Below is a small trained network, with its code and all its weights. Each question gives an input and a class and asks what happens when units are switched off, that is, made to give their printed mean instead of their output.

import numpy as np


def w(rows, s, z=0):
    codes = np.array(rows[::2]) - 128.0
    scale = np.full(codes.shape[1], s)
    scale[-1] = z or s
    return codes * scale


def f(y):
    return np.maximum(y, 0)


def log_softmax(a):
    a = a - a.max(-1, keepdims=True)
    return a - np.log(np.exp(a).sum(-1, keepdims=True))


def net(x, mask):
    res = np.array(x, float).reshape(1, 8) / 4 @ E
    y = f(res @ A[0][:, :-1].T + A[0][:, -1])
    res = res + np.where(mask, y, B[0][:, -1]) @ B[0][:, :-1]
    return log_softmax(res[-1] @ U[:, :-1].T + U[:, -1])


A, B = {}, {}
E = w([
[39,151,255,117,109,76],'x0',
[81,126,150,226,223,92],'x1',
[90,208,73,92,106,142],'x2',
[89,186,147,197,104,201],'x3',
[186,96,123,9,219,183],'x4',
[238,153,230,134,205,145],'x5',
[194,96,107,163,119,242],'x6',
[197,188,109,151,145,45],'x7',
],0.0084)
A[0] = w([
[104,129,170,181,71,70,122],'neuron 1',
[70,176,131,180,87,87,175],'neuron 2',
[129,146,62,113,150,117,183],'neuron 3',
[157,145,184,28,78,105,132],'neuron 4',
[94,154,86,102,50,160,98],'neuron 5',
[78,207,121,128,152,141,96],'neuron 6',
[135,105,141,173,131,77,1],'neuron 7',
[139,79,149,156,118,210,24],'neuron 8',
[111,169,5,155,53,148,191],'neuron 9',
[132,147,159,62,134,108,88],'neuron 10',
[194,148,145,118,126,168,57],'neuron 11',
[70,106,139,127,101,81,122],'neuron 12',
[205,210,126,150,145,161,101],'neuron 13',
],0.012,0.0064)
B[0] = w([
[98,153,161,236,56,120,215],'neuron 1',
[50,141,215,147,136,118,237],'neuron 2',
[133,40,131,111,118,35,191],'neuron 3',
[166,18,135,93,1,103,224],'neuron 4',
[45,94,140,122,102,86,196],'neuron 5',
[70,144,153,158,101,131,171],'neuron 6',
[93,123,179,115,80,126,150],'neuron 7',
[227,55,163,157,83,190,181],'neuron 8',
[68,45,146,22,50,14,255],'neuron 9',
[136,71,131,100,68,113,179],'neuron 10',
[225,118,85,186,150,103,187],'neuron 11',
[156,156,155,185,186,192,193],'neuron 12',
[117,216,118,232,165,76,208],'neuron 13',
],0.0083,0.012)
U = w([
[174,184,119,166,219,118,150],'0',
[173,116,164,147,102,163,4],'1',
[120,91,142,50,126,86,218],'2',
[77,168,184,149,134,110,204],'3',
[88,160,156,83,171,252,42],'4',
],0.012,0.0038)

Each question gives the input, the list of numbers given to net, and the class t.
The units are the neurons (one row each of A and B). Each row of codes is followed by its name. A weight is (code - 128) times the scale printed after its matrix; where a second scale follows, it is the last column's (A, B and U).
mask holds one flag per neuron, in row order. A switched-off neuron (its flag False) gives its mean, the last column of its row in B, instead of its output. The means were averaged over made-up inputs and are rounded, as every weight is.
A unit's drop is (log p(t) with every unit on - log p(t) with that unit switched off) / (log p(t) with every unit on - log p(t) with every unit switched off).
The circuit of an input: a set's keep is (log p(t) with only the set's units on - log p(t) with every unit switched off) / (log p(t) with every unit on - log p(t) with every unit switched off). Starting from the 12 units with the biggest drops (on a tie, the unit counted first), units are removed one at a time, each time the one whose removal leaves the highest keep (on an exact tie, the one counted first), for as long as the keep stays at least 0.8.
circuit, biggest first: the units of the circuit, biggest drop first
k most important neurons: the k neurons with the biggest drops, biggest first
drop when u is switched off: that unit's drop, to one decimal
input [-5,-1,-2,-5,4,0,7,1], class 0: most important neuron -> neuron 4
input [4,4,7,5,1,8,8,-5], class 0: 2 most important neurons -> neuron 13; neuron 4
input [-3,0,-2,4,-4,6,-2,5], class 0: circuit, biggest first -> neuron 9; neuron 13
input [8,-5,-5,-2,2,-5,-8,0], class 3: 2 most important neurons -> neuron 12; neuron 1
input [4,3,-1,7,8,-2,8,1], class 0: circuit, biggest first -> neuron 4; neuron 9; neuron 2
input [7,-2,-6,2,1,5,2,5], class 1: circuit, biggest first -> neuron 9; neuron 2
input [-3,-5,-8,-6,5,0,3,-4], class 1: 2 most important neurons -> neuron 9; neuron 8
input [-7,5,1,1,6,1,0,-2], class 0: drop when neuron 4 is switched off -> 0.1
input [-2,8,-4,-2,3,5,-4,-6], class 0: circuit, biggest first -> neuron 9; neuron 4
input [-1,-2,8,6,0,-5,7,-4], class 2: drop when neuron 9 is switched off -> 0.2
input [-3,-8,-8,0,-5,-6,7,-3], class 2: drop when neuron 9 is switched off -> 0.6
